Here is a tiny trained network, its code and every weight. The questions are about switching its units off for an input and a class, where a switched-off unit gives its printed mean instead of its output.

import numpy as np


def w(rows, s, z=0):
    codes = np.array(rows[::2]) - 128.0
    scale = np.full(codes.shape[1], s)
    scale[-1] = z or s
    return codes * scale


def f(y):
    return y / 2 * (1 + np.tanh(0.7978845608 * (y + 0.044715 * y**3)))


def log_softmax(a):
    a = a - a.max(-1, keepdims=True)
    return a - np.log(np.exp(a).sum(-1, keepdims=True))


def net(x, mask):
    res = np.array(x, float).reshape(1, 5) / 4 @ E
    y = f(res @ A[0][:, :-1].T + A[0][:, -1])
    res = res + np.where(mask, y, B[0][:, -1]) @ B[0][:, :-1]
    return log_softmax(res[-1] @ U[:, :-1].T + U[:, -1])


A, B = {}, {}
E = w([
[208,202,205,44],'x0',
[116,189,230,60],'x1',
[26,87,150,66],'x2',
[182,2,118,87],'x3',
[160,91,234,222],'x4',
],0.0068)
A[0] = w([
[81,160,84,182,184],'neuron 1',
[196,199,182,90,198],'neuron 2',
[76,77,166,64,172],'neuron 3',
[71,113,17,40,234],'neuron 4',
[201,6,151,101,178],'neuron 5',
[98,141,64,161,252],'neuron 6',
[171,41,161,113,181],'neuron 7',
[67,98,67,37,180],'neuron 8',
[195,238,185,80,193],'neuron 9',
[58,117,160,186,151],'neuron 10',
[180,233,182,84,196],'neuron 11',
[155,75,54,199,218],'neuron 12',
[2,136,191,192,172],'neuron 13',
[117,219,34,185,146],'neuron 14',
[86,178,191,120,154],'neuron 15',
[167,68,92,191,94],'neuron 16',
[138,155,196,228,90],'neuron 17',
],0.0089,0.0034)
B[0] = w([
[140,122,58,116,189],'neuron 1',
[151,191,153,109,225],'neuron 2',
[92,45,154,169,181],'neuron 3',
[84,76,48,155,254],'neuron 4',
[209,116,160,211,200],'neuron 5',
[141,124,70,144,208],'neuron 6',
[187,100,145,152,176],'neuron 7',
[74,72,47,111,215],'neuron 8',
[141,254,163,26,254],'neuron 9',
[104,124,86,21,173],'neuron 10',
[126,214,171,55,246],'neuron 11',
[193,156,124,125,226],'neuron 12',
[52,123,78,27,206],'neuron 13',
[210,120,32,169,214],'neuron 14',
[88,157,224,58,183],'neuron 15',
[190,205,155,85,177],'neuron 16',
[104,98,86,71,182],'neuron 17',
],0.0083,0.0077)
U = w([
[101,146,154,139,1],'0',
[159,81,85,186,191],'1',
[242,135,189,186,151],'2',
[130,243,173,38,167],'3',
[2,49,155,99,127],'4',
[90,123,72,82,119],'5',
],0.009,0.0055)

Each question gives the input, the list of numbers given to net, and the class t.
The units are the neurons (one row each of A and B). Each row of codes is followed by its name. A weight is (code - 128) times the scale printed after its matrix; where a second scale follows, it is the last column's (A, B and U).
mask holds one flag per neuron, in row order. A switched-off neuron (its flag False) gives its mean, the last column of its row in B, instead of its output. The means were averaged over made-up inputs and are rounded, as every weight is.
A unit's drop is (log p(t) with every unit on - log p(t) with that unit switched off) / (log p(t) with every unit on - log p(t) with every unit switched off).
The circuit of an input: a set's keep is (log p(t) with only the set's units on - log p(t) with every unit switched off) / (log p(t) with every unit on - log p(t) with every unit switched off). Starting from the 12 units with the biggest drops (on a tie, the unit counted first), units are removed one at a time, each time the one whose removal leaves the highest keep (on an exact tie, the one counted first), for as long as the keep stays at least 0.8.
units of the circuit, in order: the units of the circuit, biggest drop first
top k neurons: the k neurons with the biggest drops, biggest first
drop when u is switched off: that unit's drop, to one decimal
input [4,0,-5,6,-4], class 2: units of the circuit, in order	neuron 5; neuron 13
input [0,0,-4,-4,-8], class 5: units of the circuit, in order	neuron 4; neuron 14
input [3,-7,7,5,-2], class 1: top neuron	neuron 5
input [-2,-4,6,-5,6], class 4: units of the circuit, in order	neuron 9; neuron 13
input [-7,-2,8,6,-1], class 1: top 2 neurons	neuron 5; neuron 12
input [-4,-6,6,5,5], class 2: units of the circuit, in order	neuron 5; neuron 16
input [-7,-1,1,-1,8], class 5: units of the circuit, in order	neuron 13; neuron 10
input [-1,-6,-2,0,3], class 2: units of the circuit, in order	neuron 8; neuron 12; neuron 13
input [-1,-3,5,3,3], class 1: units of the circuit, in order	neuron 9; neuron 5
input [1,-3,6,3,2], class 1: units of the circuit, in order	neuron 5; neuron 9
input [-6,-3,-4,-6,8], class 5: top 3 neurons	neuron 13; neuron 10; neuron 17
input [-4,1,3,0,0], class 4: top 2 neurons	neuron 14; neuron 9
input [-7,-2,-1,-8,8], class 5: drop when neuron 13 is switched off	0.2
input [0,8,8,4,7], class 4: drop when neuron 9 is switched off	0.1
input [3,5,-3,8,2], class 2: units of the circuit, in order	neuron 5
input [1,-2,-1,-6,-7], class 5: drop when neuron 13 is switched off	-0.1
input [2,3,-1,4,1], class 2: top 2 neurons	neuron 13; neuron 5
